Below are the code and all the weights of a small trained network. Each question names an input and a class and asks about switching units off, where a switched-off unit gives its printed mean instead of its output.

import numpy as np


def w(rows, s, z=0):
    codes = np.array(rows[::2]) - 128.0
    scale = np.full(codes.shape[1], s)
    scale[-1] = z or s
    return codes * scale


def norm(h):
    return h / np.sqrt((h * h).mean(-1, keepdims=True) + 1e-5)


def f(y):
    return np.maximum(y, 0)


def log_softmax(a):
    a = a - a.max(-1, keepdims=True)
    return a - np.log(np.exp(a).sum(-1, keepdims=True))


def net(x, mask):
    res = np.array(x, float).reshape(1, 6) / 4 @ E
    u = 0
    for l in range(3):
        y = f(norm(res) @ A[l][:, :-1].T + A[l][:, -1])
        res = res + np.where(mask[u : u + 3], y, B[l][:, -1]) @ B[l][:, :-1]
        u += 3
    return log_softmax(norm(res)[-1] @ U[:, :-1].T + U[:, -1])


A, B = {}, {}
E = w([
[181,142,113,198,110,22,98,88,2,113,67,58],'x0',
[114,213,101,78,142,75,186,21,101,76,105,122],'x1',
[162,159,122,60,159,95,178,101,143,75,186,207],'x2',
[175,137,151,150,140,146,68,183,64,88,97,178],'x3',
[175,233,75,130,167,41,124,168,177,148,136,99],'x4',
[84,130,15,174,146,109,179,140,158,60,220,193],'x5',
],0.0059)
A[0] = w([
[229,208,113,123,97,65,155,109,59,91,77,162,32],'0.n0',
[83,45,143,179,83,244,129,145,172,165,152,83,3],'0.n1',
[144,63,189,68,124,194,140,254,216,225,134,194,113],'0.n2',
],0.005,0.0022)
B[0] = w([
[176,140,208,61,169,54,98,190,107,112,197,134,191],'0.n0',
[250,211,156,123,159,187,87,101,70,123,91,190,210],'0.n1',
[116,204,161,182,64,254,82,75,141,156,231,158,255],'0.n2',
],0.0081,0.0063)
A[1] = w([
[178,187,99,121,132,56,183,77,162,226,95,126,201],'1.n0',
[90,151,201,56,107,178,162,68,132,120,3,126,4],'1.n1',
[112,164,42,44,96,146,242,51,179,111,216,114,75],'1.n2',
],0.0054,0.0014)
B[1] = w([
[151,107,128,209,124,148,37,201,29,14,149,149,194],'1.n0',
[195,31,139,154,188,138,134,240,139,185,77,131,186],'1.n1',
[189,165,44,212,86,22,91,109,225,137,34,253,253],'1.n2',
],0.0065,0.0049)
A[2] = w([
[135,26,195,39,151,186,107,54,191,185,82,171,43],'2.n0',
[81,136,39,94,102,43,222,99,253,85,227,216,73],'2.n1',
[184,11,129,212,110,146,78,207,169,185,26,65,254],'2.n2',
],0.0049,0.0009)
B[2] = w([
[183,52,149,104,149,159,166,42,60,136,174,85,188],'2.n0',
[53,121,132,134,100,91,163,68,199,112,25,220,254],'2.n1',
[33,58,11,87,148,123,162,89,153,142,124,122,234],'2.n2',
],0.011,0.0053)
U = w([
[181,130,167,145,95,251,73,115,138,164,202,143,177],'0',
[43,63,34,135,139,101,130,131,123,172,121,65,180],'1',
[99,157,95,179,98,98,139,95,193,103,73,236,199],'2',
[87,140,165,104,136,130,179,169,169,131,152,74,2],'3',
[169,70,163,48,162,164,202,74,101,141,86,139,153],'4',
[91,133,173,107,111,125,201,157,162,129,162,80,11],'5',
[212,150,146,108,174,34,92,179,76,69,146,90,142],'6',
[109,148,170,90,93,136,175,136,171,112,115,73,21],'7',
],0.013,0.0046)

Each question gives the input, the list of numbers given to net, and the class t.
The units are the neurons (one row each of A and B). Each row of codes is followed by its name. A weight is (code - 128) times the scale printed after its matrix; where a second scale follows, it is the last column's (A, B and U).
mask holds one flag per neuron, layer by layer. A switched-off neuron (its flag False) gives its mean, the last column of its row in B, instead of its output. The means were averaged over made-up inputs and are rounded, as every weight is.
A unit's drop is (log p(t) with every unit on - log p(t) with that unit switched off) / (log p(t) with every unit on - log p(t) with every unit switched off).
The circuit of an input: a set's keep is (log p(t) with only the set's units on - log p(t) with every unit switched off) / (log p(t) with every unit on - log p(t) with every unit switched off). Starting from all 9 units, units are removed one at a time, each time the one whose removal leaves the highest keep (on an exact tie, the one counted first), for as long as the keep stays at least 0.8.
units of the circuit, in order: the units of the circuit, biggest drop first
unit that matters most: the unit with the biggest drop
k most important neurons: the k neurons with the biggest drops, biggest first
top k neurons in layer l: the k neurons of layer l with the biggest drops, biggest first
drop when u is switched off: that unit's drop, to one decimal
input [0,6,-6,4,6,-7], class 6: unit that matters most -> 0.n0
input [2,5,-1,-3,-1,-2], class 6: 2 most important neurons -> 0.n0, 2.n1
input [-8,3,-5,-5,-2,0], class 0: 2 most important neurons -> 0.n1, 0.n2
input [5,2,-4,7,-2,-7], class 1: units of the circuit, in order -> 2.n2, 0.n1
input [5,-5,-3,-2,-5,-4], class 1: 2 most important neurons -> 2.n2, 0.n2
input [4,-7,-1,-6,-3,8], class 1: 3 most important neurons -> 0.n2, 1.n2, 2.n1
input [4,-4,-6,-5,-2,-4], class 1: 2 most important neurons -> 2.n2, 0.n2
input [-3,4,-7,-1,-6,-2], class 4: units of the circuit, in order -> 1.n1, 0.n1, 2.n2, 2.n0
input [8,-1,-5,-4,4,2], class 1: 2 most important neurons -> 2.n2, 0.n1
input [2,0,-3,2,-6,2], class 4: units of the circuit, in order -> 0.n2, 1.n2
input [-8,3,-3,-7,-1,-3], class 0: 2 most important neurons -> 0.n2, 0.n1
input [5,-3,6,-4,-6,0], class 4: 2 most important neurons -> 0.n2, 1.n2
input [4,7,-2,-4,5,2], class 6: 2 most important neurons -> 1.n0, 0.n0
input [-4,-2,-6,7,8,-1], class 0: 3 most important neurons -> 0.n2, 2.n1, 1.n2
input [-1,2,-1,6,-7,4], class 0: units of the circuit, in order -> 2.n1
input [6,-7,-3,6,-5,6], class 1: units of the circuit, in order -> 2.n2, 0.n2
input [1,1,-5,-1,-8,5], class 4: units of the circuit, in order -> 0.n2, 0.n1, 1.n2
input [-1,1,-1,-3,-6,0], class 4: top 2 neurons in layer 1 -> 1.n1, 1.n0
input [2,6,2,3,-7,-1], class 4: top 2 neurons in layer 1 -> 1.n0, 1.n2
input [6,3,-3,-7,-5,3], class 1: 3 most important neurons -> 0.n2, 0.n0, 2.n1
input [8,8,3,3,3,5], class 6: units of the circuit, in order -> 0.n0
input [-1,-1,1,-7,0,-3], class 0: 2 most important neurons -> 0.n2, 2.n1
input [3,-2,-7,0,0,6], class 1: drop when 0.n2 is switched off -> 0.2
input [1,-7,-1,-8,-8,8], class 0: drop when 0.n1 is switched off -> 2.6
input [-6,2,3,5,-3,-1], class 0: drop when 0.n2 is switched off -> 0.5
input [-7,-1,-2,2,-5,6], class 0: drop when 0.n1 is switched off -> 0.4
input [-8,3,3,-1,-8,-4], class 0: top neuron in layer 0 -> 0.n2
